Below is a small trained network, with its code and all its weights. Each question gives an input and a class and asks what happens when units are switched off, that is, made to give their printed mean instead of their output.

import numpy as np


def w(rows, s, z=0):
    codes = np.array(rows[::2]) - 128.0
    scale = np.full(codes.shape[1], s)
    scale[-1] = z or s
    return codes * scale


def f(y):
    return y / 2 * (1 + np.tanh(0.7978845608 * (y + 0.044715 * y**3)))


def log_softmax(a):
    a = a - a.max(-1, keepdims=True)
    return a - np.log(np.exp(a).sum(-1, keepdims=True))


def net(x, mask):
    res = np.array(x, float).reshape(1, 4) / 4 @ E
    y = f(res @ A[0][:, :-1].T + A[0][:, -1])
    res = res + np.where(mask, y, B[0][:, -1]) @ B[0][:, :-1]
    return log_softmax(res[-1] @ U[:, :-1].T + U[:, -1])


A, B = {}, {}
E = w([
[100,71,70,211,225],'x0',
[195,32,138,23,214],'x1',
[230,119,166,181,127],'x2',
[191,119,2,141,97],'x3',
],0.0079)
A[0] = w([
[134,116,115,123,94,132],'neuron 0',
[159,125,105,77,152,74],'neuron 1',
[150,128,126,91,77,132],'neuron 2',
[163,94,138,88,127,98],'neuron 3',
[125,173,136,179,101,100],'neuron 4',
[121,142,140,170,98,95],'neuron 5',
[166,83,131,53,164,112],'neuron 6',
[147,132,47,127,123,144],'neuron 7',
[142,122,72,131,121,121],'neuron 8',
[228,129,192,193,134,125],'neuron 9',
[149,110,134,95,161,101],'neuron 10',
[70,131,247,146,179,110],'neuron 11',
[139,110,76,131,79,86],'neuron 12',
[162,143,172,96,59,110],'neuron 13',
[108,127,133,161,122,254],'neuron 14',
[79,139,100,88,134,105],'neuron 15',
[186,108,152,178,127,75],'neuron 16',
[128,120,112,87,67,199],'neuron 17',
[167,130,89,125,106,103],'neuron 18',
[53,152,64,53,135,103],'neuron 19',
[47,93,95,88,113,111],'neuron 20',
[143,122,129,78,174,135],'neuron 21',
[83,132,128,162,67,106],'neuron 22',
[115,115,125,171,101,81],'neuron 23',
[148,167,149,95,113,102],'neuron 24',
[159,158,77,114,134,167],'neuron 25',
[161,133,73,107,102,84],'neuron 26',
[122,106,168,144,134,63],'neuron 27',
[117,164,118,164,99,103],'neuron 28',
[121,95,130,210,204,139],'neuron 29',
[101,110,111,170,168,81],'neuron 30',
[141,202,110,106,146,143],'neuron 31',
],0.015,0.0079)
B[0] = w([
[116,119,125,123,138,140],'neuron 0',
[75,166,141,162,77,161],'neuron 1',
[100,140,122,100,167,172],'neuron 2',
[100,165,125,151,108,169],'neuron 3',
[122,155,115,183,100,191],'neuron 4',
[110,153,132,158,91,163],'neuron 5',
[133,151,100,229,141,235],'neuron 6',
[106,51,154,121,140,200],'neuron 7',
[90,100,138,108,124,168],'neuron 8',
[223,114,142,62,60,220],'neuron 9',
[103,156,132,169,95,171],'neuron 10',
[71,5,161,110,89,254],'neuron 11',
[64,119,149,116,73,158],'neuron 12',
[76,197,103,74,203,203],'neuron 13',
[191,86,94,182,204,224],'neuron 14',
[143,147,119,84,79,168],'neuron 15',
[126,164,157,65,52,160],'neuron 16',
[155,104,110,132,199,205],'neuron 17',
[102,97,152,95,93,157],'neuron 18',
[193,145,161,67,78,216],'neuron 19',
[183,160,137,86,87,197],'neuron 20',
[137,136,117,191,131,198],'neuron 21',
[118,158,122,190,107,194],'neuron 22',
[95,171,151,133,101,144],'neuron 23',
[83,160,119,88,135,160],'neuron 24',
[141,69,146,138,152,179],'neuron 25',
[66,113,167,95,69,160],'neuron 26',
[73,144,146,95,71,130],'neuron 27',
[109,155,135,180,108,179],'neuron 28',
[94,197,103,83,200,231],'neuron 29',
[62,209,140,76,122,167],'neuron 30',
[124,123,126,137,149,151],'neuron 31',
],0.027,0.0096)
U = w([
[49,27,189,122,122,168],'0',
[135,214,121,252,92,53],'1',
[255,203,157,54,60,153],'2',
[72,214,110,63,230,80],'3',
[197,90,100,155,218,254],'4',
],0.0092,0.0015)

Each question gives the input, the list of numbers given to net, and the class t.
The units are the neurons (one row each of A and B). Each row of codes is followed by its name. A weight is (code - 128) times the scale printed after its matrix; where a second scale follows, it is the last column's (A, B and U).
mask holds one flag per neuron, in row order. A switched-off neuron (its flag False) gives its mean, the last column of its row in B, instead of its output. The means were averaged over made-up inputs and are rounded, as every weight is.
A unit's drop is (log p(t) with every unit on - log p(t) with that unit switched off) / (log p(t) with every unit on - log p(t) with every unit switched off).
The circuit of an input: a set's keep is (log p(t) with only the set's units on - log p(t) with every unit switched off) / (log p(t) with every unit on - log p(t) with every unit switched off). Starting from the 12 units with the biggest drops (on a tie, the unit counted first), units are removed one at a time, each time the one whose removal leaves the highest keep (on an exact tie, the one counted first), for as long as the keep stays at least 0.8.
circuit, biggest first: the units of the circuit, biggest drop first
unit that matters most: the unit with the biggest drop
top k neurons: the k neurons with the biggest drops, biggest first
drop when u is switched off: that unit's drop, to one decimal
input [2,-5,8,7], class 2: circuit, biggest first	neuron 9
input [-4,6,-6,-3], class 1: top 3 neurons	neuron 6; neuron 9; neuron 21
input [4,6,7,7], class 0: top 3 neurons	neuron 7; neuron 19; neuron 8
input [-8,6,1,7], class 3: top 3 neurons	neuron 13; neuron 11; neuron 2
input [0,3,1,3], class 4: top 2 neurons	neuron 11; neuron 30
input [8,7,-2,-2], class 3: top 4 neurons	neuron 29; neuron 30; neuron 22; neuron 4
input [-7,-4,6,0], class 3: top 3 neurons	neuron 13; neuron 19; neuron 2
input [2,1,-3,2], class 4: top 2 neurons	neuron 11; neuron 9
input [5,5,3,4], class 1: top 3 neurons	neuron 11; neuron 6; neuron 13
input [-7,1,-5,-5], class 3: top 2 neurons	neuron 13; neuron 9
input [7,2,-8,-6], class 2: top 2 neurons	neuron 20; neuron 19
input [1,0,-8,8], class 0: top 2 neurons	neuron 7; neuron 9
input [-6,-2,2,4], class 3: top 2 neurons	neuron 13; neuron 11
input [-1,-3,-2,-1], class 4: unit that matters most	neuron 6
input [-3,-4,5,-2], class 2: top 3 neurons	neuron 9; neuron 6; neuron 21
input [-5,3,-6,0], class 2: top 3 neurons	neuron 19; neuron 29; neuron 20
input [-6,-6,-8,8], class 0: top 4 neurons	neuron 7; neuron 12; neuron 9; neuron 26
input [-8,-4,-3,5], class 3: drop when neuron 13 is switched off	0.2
input [-7,-2,-5,-5], class 3: drop when neuron 13 is switched off	2.2
input [3,-2,7,8], class 0: circuit, biggest first	neuron 7
input [-7,8,-3,-3], class 1: drop when neuron 6 is switched off	1.0
input [7,8,4,6], class 1: drop when neuron 11 is switched off	0.4
